In the rows, zero is written as 128.
Each row of numbers stands for one object and depends on some of the facts below. Use the named rows to name the rest.

There are 2 kinds of fact about the objects: Σ, Ξ.
Σ: points at; Ξ: belongs to class
j_765 Σ [j_639]
j_629 Σ [j_13, j_782]
j_676 Σ [j_163, j_863, j_975]
j_804 Σ [j_585, j_51]
j_317 Σ [j_226, j_369]
j_670 Σ [j_162, j_369]
j_374 Σ [j_454, j_341, j_384]
j_843 Σ [j_479, j_943, j_853, j_446]
j_977 Σ [j_928]
j_680 Σ [j_426, j_775, j_12, j_928]
j_475 Σ [j_379, j_79]
j_22 Σ [j_573, j_226, j_931]
j_520 Σ [j_155, j_172]
j_133 Σ [j_512, j_510]
j_669 Σ [j_245]
j_279 Σ [j_398, j_202, j_446]
j_864 Σ [j_164]
j_942 Σ [j_66]
j_844 Σ [j_451]
j_254 Σ [j_659, j_132, j_306, j_585, j_742, j_959]
j_380 Σ [j_155, j_162, j_963, j_634]
j_37 Σ [j_570]
j_558 Σ [j_463, j_55]
j_992 Σ [j_196, j_467, j_172, j_51, j_928]
j_207 Σ [j_85]
j_373 Σ [j_978, j_341, j_384, j_931, j_79]
j_970 Σ [j_379, j_601]
j_118 Σ [j_426, j_775]
j_721 Σ [j_526]
j_399 Σ [j_411, j_60, j_164, j_975]
j_675 Σ [j_202]
j_412 Σ [j_155, j_699, j_152]
j_631 Σ [j_882, j_777, j_919]
j_860 Σ [j_798]
j_976 Σ [j_483, j_163, j_369, j_809]
j_180 Σ [j_176, j_726]
j_892 Σ [j_157, j_66, j_933]
j_356 Σ [j_699]
j_33 Σ [j_811]
j_789 Σ [j_152, j_245, j_451, j_157, j_526]
j_174 Σ [j_426, j_202]
j_353 Σ [j_543]
j_394 Σ [j_132]
j_694 Σ [j_344, j_632]
j_490 Σ [j_526, j_101]
j_579 Σ [j_164]
j_888 Σ [j_176, j_498, j_196, j_639]
j_134 Σ [j_920, j_494, j_526, j_238]
j_609 Σ [j_585]
[j_928, j_765, j_964, j_676, j_699, j_152, j_963, j_670, j_510, j_22, j_863, j_498, j_157, j_306, j_882, j_669, j_163, j_942, j_162, j_573, j_558, j_373, j_118, j_245, j_479, j_412, j_164, j_411, j_463, j_379, j_742, j_79, j_639, j_943, j_512, j_394, j_888] Ξ c
[j_629, j_176, j_798, j_132, j_726, j_101, j_467, j_317, j_60, j_933, j_13, j_632, j_977, j_680, j_585, j_51, j_520, j_344, j_264, j_398, j_254, j_494, j_634, j_970, j_570, j_483, j_85, j_721, j_675, j_66, j_860, j_454, j_526, j_180, j_782, j_174, j_12, j_931, j_543, j_975, j_446, j_694, j_490, j_579, j_134, j_609] Ξ a
[j_804, j_775, j_196, j_155, j_809, j_374, j_843, j_475, j_811, j_133, j_959, j_920, j_369, j_279, j_864, j_844, j_226, j_426, j_202, j_380, j_37, j_992, j_207, j_601, j_399, j_172, j_55, j_631, j_144, j_853, j_451, j_976, j_892, j_384, j_238, j_356, j_33, j_789, j_919, j_777, j_353, j_659, j_978, j_341] Ξ b

Named rows:
[197 107 100  80 117 145 160 201 112 118  99  84 117 161 157 138 124 121
 127 113 104 130 143  80  80 148 166 146 165  97] : j_202
[195  64  88 126 103 145 156 205 146 144 124 104 150 111 207 144 180 127
 124 146  93 160 152 108  97 107 158 107 161 139] : j_463
[188 103 131 102 150 122 157 217 102 121 101  98 142 160 160 156 130  97
 137 143 137 157 163  72 131 144 162 140 159 140] : j_226
[174  64 106 128 103 139 155 221 140 116 126  82 150 138 208 137 176  97
 127 149 102 158 152 115 129 103 176 100 155 154] : j_163
[193 112 114  77 181 103 142 198 104 170  94 116 156 139 161 133 127 111
 147 146 125 153 155  91  89 126 130 143 162 119] : j_133
[189  56 105 114 101 155 156 214 129 130 117  88 109 130 197 160 182 133
 114 125  95 147 144  99  81 104 174 102 160 110] : j_928
[153  97 128 124 149  88 129 183 104 151 105 116 133 116 158 157 117 107
 119 158 122 117 110 126 115 156 170 111 113  98] : j_520
[179 113 123  78 185  97 133 218 102 162  98  97 162 153 189 121 117  96
 154 153 140 150 152 121 105 115 146 143 155 137] : j_399
[196 110 133  76 171 132 126 176 102 173  88 116 135 161 154 148 131 109
 123 120  87 152 163  82 115 121 155 118 167 123] : j_659
[191  59  92 130 111 120 160 217 137 126 127  93 148 115 203 148 183 116
 128 166 120 160 160  77 129 118 166 103 158 129] : j_573
[186 110 129 127 103  96 122 163 114 150 112 122 141 158 156 164 122 121
 115 123  90 124 160 118 127 158 174  97 146 106] : j_585
[179 106 104 125 105  95 136 173 118 122 118 109 133 150 157 157 125 132
 115 120 105 113 115 123  94 160 173 126 118  93] : j_12
[157 111 122 129 104  89 135 195 114 114 122 104 156 155 170 152 115  98
 124 150 118 124 139 123 132 158 176 114 118 125] : j_483
[195  60 115 109 114 138 134 185 138 170 118 106 136 124 191 142 181 122
 118 135  88 161 159 108 107  99 167  95 167 124] : j_306
[187 114 103 128 103  91 136 167 125 132 121 122 156 141 160 159 121 125
 120 139  98 128 143 123 122 159 166 123 121 112] : j_632
[195  60  80 122 101 140 162 206 151 122 127  81 136 121 205 123 181 134
 128 121  94 149 117 113  80 122 168 127 164  97] : j_943
[174 113 109 130 102  91 153 163 124 128 106 123 137 114 158 164 110 114
 130 130  89 133 113 123 123 160 155 119 119 133] : j_101
[183 114 103 129 104  91 135 167 123 133 120 123 156 140 161 157 121 124
 120 137  98 127 141 123 123 159 168 122 119 109] : j_543
[185  62  95 129 101 143 166 200 144 134 108 106 113 100 205 159 173 111
 134 131  91 163 119 101 108  96 145 104 157 155] : j_157
[172 102 129 125 105  95 127 176 105 140 110 120 127 150 155 167 124 125
 114 132 102 114 141 120 108 158 175 107 117  98] : j_467

Which object is each row?
No name comes twice in this set of rows, the named rows included.
[174 109 127  80 185  91 138 219 102 151  97  88 159 149 172 123 121  94
 155 162 145 151 154  95 126 117 153 142 150 128] => j_976
[194  59  81 124 169  90 153 215 131 168 128 105 161  97 202 125 184 134
 145 173 146 161 158  81 123 116 137 113 157  98] => j_373
[175 102  93 110 156  88 128 174 111 157 118 109 146 122 159 132 125 131
 120 142 133 111 104 127  78 159 169 133 117  92] => j_680
[190 112  91 129 145  87 131 168 115 157 124 123 161 115 158 145 138 132
 133 170 140 136 150 105 129 160 151 130 118  95] => j_970
[190 113 128 127 108  92 124 163 118 157 114 122 148 154 156 158 125 120
 116 124  89 126 157 122 128 160 173  97 150 105] => j_132
[185  57 101  94 168 119 136 218 110 172 116 111 145 102 207 151 183 135
 117 171 134 153 143 121  75  94 147 101 141 107] => j_888
[175  57 108 130  99 145 166 208 136 125 106  98 109 100 204 162 171 106
 127 132  87 160 118  97 112  95 155  99 155 153] => j_152
[174  63  91 120 166  98 144 221 134 147 125  82 162 112 210 120 177  96
 145 168 128 159 132 129 111  98 167 105 149 136] => j_676
[174  92 132  88 135 142 158 214 103 126  84  97 104 158 156 166 118  98
 125 119 101 146 154  74 124 116 161 132 154 151] => j_155
[175 105 133  99 140 131 154 218 102 117  95  88 133 164 161 155 122  95
 135 131 125 154 162  75 132 132 169 136 155 153] => j_369
[185 108 129  99 129 135 163 190 103 139  83 117 111 136 158 164 114 102
 143 119  90 155 144  77 115 116 133 140 161 156] => j_451

The same objects again, as new rows of numbers:
Some rows with their names:
[102 126  74 122 148 105 156 158 154 101 154 131 135 120 158 145 152 133
 118 103  99 173 164 105  51 201 104 165 117 172 105 113 108 128 123  63
 138 158 120 134 133  95 165 124 127 162 188 133] : j_380
[105 116  63 121 150 105 159 154 152  93 159 136 120 119 161 145 150 134
 118 105 106 171 168 100  42 191 121 158 117 171 100 120 111 130 122  62
 133 152 127 137 142  99 163 132 119 163 182 146] : j_976
[100  82  95 136 140 118 110 144 124 124 149 101 130 131 164 134 155 106
 112  63 128 173 104 102  74 184 118 141 151 180 108 123  85 119 124 127
  69 144 125 130 124 145 147  55 122 109 178 126] : j_157
[ 66 107  70  96 162 125 165 134 150 113 134 153 132 145 185 148 147 167
 134 107 135 129 126  99  76 194 114 154 154 156  91  93 147 128  99  71
 118 151 134 134 102 170 148  79 126 116 142 111] : j_398
[ 68  94  76  87 164 110 172 138 149 102 128 136 138 142 196 138 145 164
 139 120 136 112 113 100  69 192 102 144 159 149  89 100 131 123 111  70
 125 145 132 145 101 159 155  67 126 118 144 105] : j_585
[ 64  97  70  96 158 107 178 135 136  93 110 128 129 143 197 135 142 167
 134  88 134 116 114 113  64 194  99 146 144 155  81 105 140 133 105  58
 133 154 137 151 105 162 155  79 137 123 151 107] : j_254
[ 70 107  70  96 162 119 164 136 150 113 128 138 134 148 188 144 142 161
 136 112 143 123 114 105  65 189 113 153 154 149  99  94 136 130 110  62
 123 148 134 138 104 167 155  80 132 113 142 115] : j_13
[ 91 118  78 118 153 119 157 159 160 107 166 157 143 113 154 164 165 131
 125 131 105 164 170  82  59 187 121 158 122 181 105 116 112 120 122  80
 126 151 119 129 135 103 152 112 106 165 177 133] : j_202
[ 93 119  72 121 152 108 159 162 149 103 152 139 138 118 155 159 159 129
 123 115 110 161 161  97  48 187 115 160 115 177 108 118 109 127 129  65
 133 154 117 139 139 101 160 122 118 163 180 136] : j_37
[103  83  99 135 138 118 108 140 126 121 151  99 129 133 164 131 152 106
 111  60 124 177 104 103  75 189 114 143 153 177 106 121  83 117 122 129
  73 145 124 129 121 142 149  53 124 108 180 121] : j_152
[100  68  91 135 148 114 117 130 126 110 141  95 114 139 151 130 161 102
 110  63 127 177  97  93  64 180 123 148 155 171 105 125  98 111 119 131
  84 164 110 136 126 143 148  64 111 112 168 113] : j_498
[ 67 113  74 101 163 123 172 129 152 102 120 148 132 142 184 143 142 162
 129  98 137 134 124 105  70 191 112 153 146 158  87  92 144 133  90  65
 127 164 140 140 103 178 148  81 132 122 149 114] : j_174
[ 71 106  68  96 163 117 164 136 150 111 129 139 134 148 188 143 143 161
 135 112 142 123 117 106  65 191 112 153 154 149  98  94 136 130 108  64
 121 150 132 139 103 167 156  79 130 113 142 115] : j_570
[ 79 102  63  91 159 115 170 144 148 119 126 149 142 147 192 135 138 158
 130 118 144 119 115 109  68 194 116 146 152 158  94  94 132 132 108  70
 120 145 138 144 107 173 153  80 128 111 146 131] : j_494
[ 94 120  70 119 158 110 155 159 150 104 159 147 138 113 150 164 161 129
 130 129 112 161 160  94  46 189 115 155 121 178 117 117 105 124 136  68
 130 149 114 136 136  99 162 111 115 157 180 130] : j_601
[ 80 107  62  94 158 113 171 143 143 116 119 146 140 147 191 133 138 159
 126 106 141 122 115 116  68 198 112 148 147 160  92  94 135 138 105  66
 121 151 138 147 106 175 154  82 136 114 151 129] : j_721
[ 91  77  98 140 141 121 111 130 128 112 148  94 119 134 162 143 156 107
 117  55 130 177 102  96  64 176 126 142 151 172 105 127  91 115 123 122
  81 149 122 129 126 143 148  60 115 112 171 121] : j_512
[101  77  94 137 144 115 109 134 126 103 156  93 104 130 166 132 153 107
 116  55 129 177 110  93  63 173 128 142 156 168 101 127  92 120 116 124
  68 143 131 129 128 143 148  64 118 113 169 125] : j_863
[105 113  68 115 153 108 155 155 159 100 171 141 129 118 162 150 152 133
 124 125 108 164 165  92  46 190 123 156 126 168 105 119 105 123 129  69
 128 143 124 133 139  96 163 123 111 160 178 143] : j_809
[ 94 119  72 121 152 108 159 160 149 103 151 138 137 119 156 159 159 128
 123 117 109 161 162  97  46 188 115 160 116 178 109 119 110 128 130  64
 133 153 117 138 139  99 160 122 119 163 180 136] : j_33

Which object is each row?
No name comes twice in this set of rows, the named rows included.
[ 72 108  67  97 163 116 166 136 148 109 126 140 131 148 187 141 141 162
 134 107 140 124 117 107  65 193 111 152 152 149  96  94 138 131 105  63
 122 151 133 141 104 168 155  81 133 114 144 115] => j_264
[ 79 111  65  92 169 109 159 144 148 102 138 137 118 143 192 135 142 157
 139 118 143 118 127  98  63 185 112 155 163 142  96  93 138 135 102  64
 102 139 140 137 105 168 157  80 134 113 138 118] => j_975
[ 72 109  80  95 168 121 171 131 160 102 125 148 138 140 184 141 142 156
 131 121 139 129 119 102  67 188 112 149 154 150  93  90 131 127  94  71
 126 160 138 141 101 177 149  74 127 119 146 113] => j_12
[ 95  77  89 142 152 123 110 122 123 106 154 106 112 123 151 149 155 113
 123  65 131 180 103 100  59 183 124 130 152 178 113 126  91 114 130 123
  80 149 121 130 121 144 148  50 116 104 178 112] => j_79
[ 74 115  65  97 167 108 163 144 141  99 123 134 118 142 188 137 144 155
 136 103 143 119 125 107  62 185 108 158 154 149  97  93 143 141 100  58
 107 146 141 141 106 172 156  83 140 116 142 114] => j_579
[103  78  92 142 138 119 112 120 129 102 150  89 107 134 166 127 145 115
 109  36 121 191 108 106  62 189 123 142 149 169  95 126  95 117 115 118
  87 155 130 128 125 140 151  70 124 112 180 124] => j_670
[105  73  92 136 144 118 108 129 131 104 162  93 104 131 167 129 151 111
 116  58 128 177 110  93  62 176 132 140 159 166 100 128  91 116 117 124
  70 142 133 126 127 141 149  65 116 110 169 127] => j_163
[102 110  73 112 160 103 162 161 158 103 154 142 140 119 147 146 165 120
 120 141 106 159 155  86  49 189 112 164 126 172 111 114 107 118 126  80
 136 162 107 141 136  98 161 115 106 163 175 127] => j_196
[103 112  65 116 156 111 155 150 159 101 173 150 131 114 158 156 154 136
 127 130 109 167 161  93  44 194 122 149 125 172 109 118 105 120 135  72
 133 145 120 133 136  95 164 117 109 155 181 140] => j_226
[ 67  98  72  93 161 109 175 136 143  97 116 133 132 144 194 135 143 165
 135 101 135 116 113 108  66 193 102 147 150 152  85 100 137 131 106  63
 130 154 134 148 103 164 155  74 134 119 148 107] => j_609

Now the same objects, written a new way:
Some objects and their rows:
[161 121 124 122 114 127 121 138 150 155 150 117 130 122 141 120 144 161
 144 128 101 116 136  92 154 106 132] : j_411
[158 125 119 120 114 128 117 138 141 160 147 116 127 114 140 122 148 159
 146 130  98 115 138  99 150 108 142] : j_963
[123 124 140 112 130 135 127 151 123 132 150 138 133 130 126  93 118 130
 143 136  84 129 143 127 112 109 108] : j_356
[124 126 143 107 131 133 129 149 133 119 152 143 139 134 126  93 107 133
 143 135  82 128 142 131 112 109 109] : j_844
[125  98 113 110 121 122 120 147 109 145 160 128 139 130 141 124 118 139
 136 124  84 119 111 123 121 116  66] : j_426
[126 116 128 115 120 126 117 149 119 133 152 130 134 120 134 116 130 141
 147 119  79 126 120 124 122 114  71] : j_451
[128 109 127 116 117 129 123 150 115 145 154 130 138 122 139 116 136 143
 145 119  81 126 118 119 119 113  62] : j_959
[159 125 121 117 115 130 120 138 141 160 148 118 131 116 142 121 146 160
 145 130  99 116 139  99 147 107 141] : j_639
[126 111 126 120 118 127 117 151 113 146 151 126 131 118 135 116 138 140
 145 120  82 127 119 118 122 114  66] : j_384
[135 141 156 131 121 144 134 116 196 154 137 135 139 118 125  82  98 149
 136 115  89 127 124 128 132 128 156] : j_694
[130 146 154 143 121 143 120 119 182 165 129 124 119 103 114  81 117 141
 140 118  93 130 128 125 134 130 170] : j_317
[127 113 127 117 119 126 118 150 118 136 152 129 134 120 135 117 132 142
 146 120  80 126 119 122 122 114  66] : j_238
[139 127 146 145 109 135 123 117 193 164 138 121 133 111 131 103 119 158
 139  98  89 126 101 113 147 131 111] : j_975
[125 114 125 122 118 128 114 152 106 148 149 125 127 113 133 116 143 138
 147 121  82 128 122 121 120 114  72] : j_155
[159 124 121 119 114 128 118 137 144 158 148 116 128 117 141 121 146 160
 145 129  99 115 137  97 151 108 140] : j_863
[127 109 126 119 118 127 119 150 114 144 153 127 133 121 136 116 135 141
 145 119  82 126 118 118 121 113  64] : j_55
[135 141 156 130 121 145 135 116 196 155 138 135 139 118 125  81 100 149
 136 116  88 128 125 129 131 128 156] : j_180
[138 140 159 121 119 156 153 116 197 161 141 145 159 122 138  77  98 156
 136 115  83 129 128 135 117 125 145] : j_254
[158 131 139 116 126 134 130 138 162 145 148 127 129 133 131  97 126 150
 142 144 104 118 159  96 145 101 173] : j_676
[134 142 156 132 121 145 133 116 194 155 136 134 136 117 124  81 101 148
 137 115  89 128 126 128 132 128 158] : j_970

Rows to name:
No name comes twice in this set of rows, the named rows included.
[156 140 137 106 128 135 129 136 161 133 148 132 135 129 132  98 118 152
 143 145  98 117 162 111 141 103 185] => j_669
[173 102 145 141 112 122 133 138 197 141 159 117 133 154 139 113 135 164
 141 120 113 118 128  53 176  94  95] => j_164
[159 129 121 116 116 127 117 137 145 149 148 119 129 115 140 121 141 160
 146 130  96 115 140 103 150 109 146] => j_157
[121 125 139 116 129 135 123 152 119 138 148 134 127 125 123  93 126 128
 144 137  85 130 143 125 112 109 111] => j_380
[135 135 151 123 121 147 142 114 192 159 143 139 149 123 132  83  90 150
 132 117  88 125 122 132 125 128 154] => j_977
[139 130 142 133 109 143 132 116 182 172 140 128 146 107 141 103 119 161
 139 100  83 126 105 126 133 132 113] => j_51
[126 102 119 113 119 125 121 149 112 145 157 129 138 126 140 121 125 141
 140 122  82 123 114 122 120 115  64] => j_775
[127 110 125 118 118 129 121 151 111 148 151 128 135 118 137 116 138 141
 145 120  81 127 120 120 118 113  64] => j_172
[135 103 159 128 127 129 141 151 169 118 161 139 139 163 126  87 107 136
 138 127  96 131 132  89 133  97  64] => j_399
[137 134 142 137 110 136 121 115 186 160 137 124 134 104 132 105 117 158
 140  99  85 125 103 126 143 133 122] => j_494

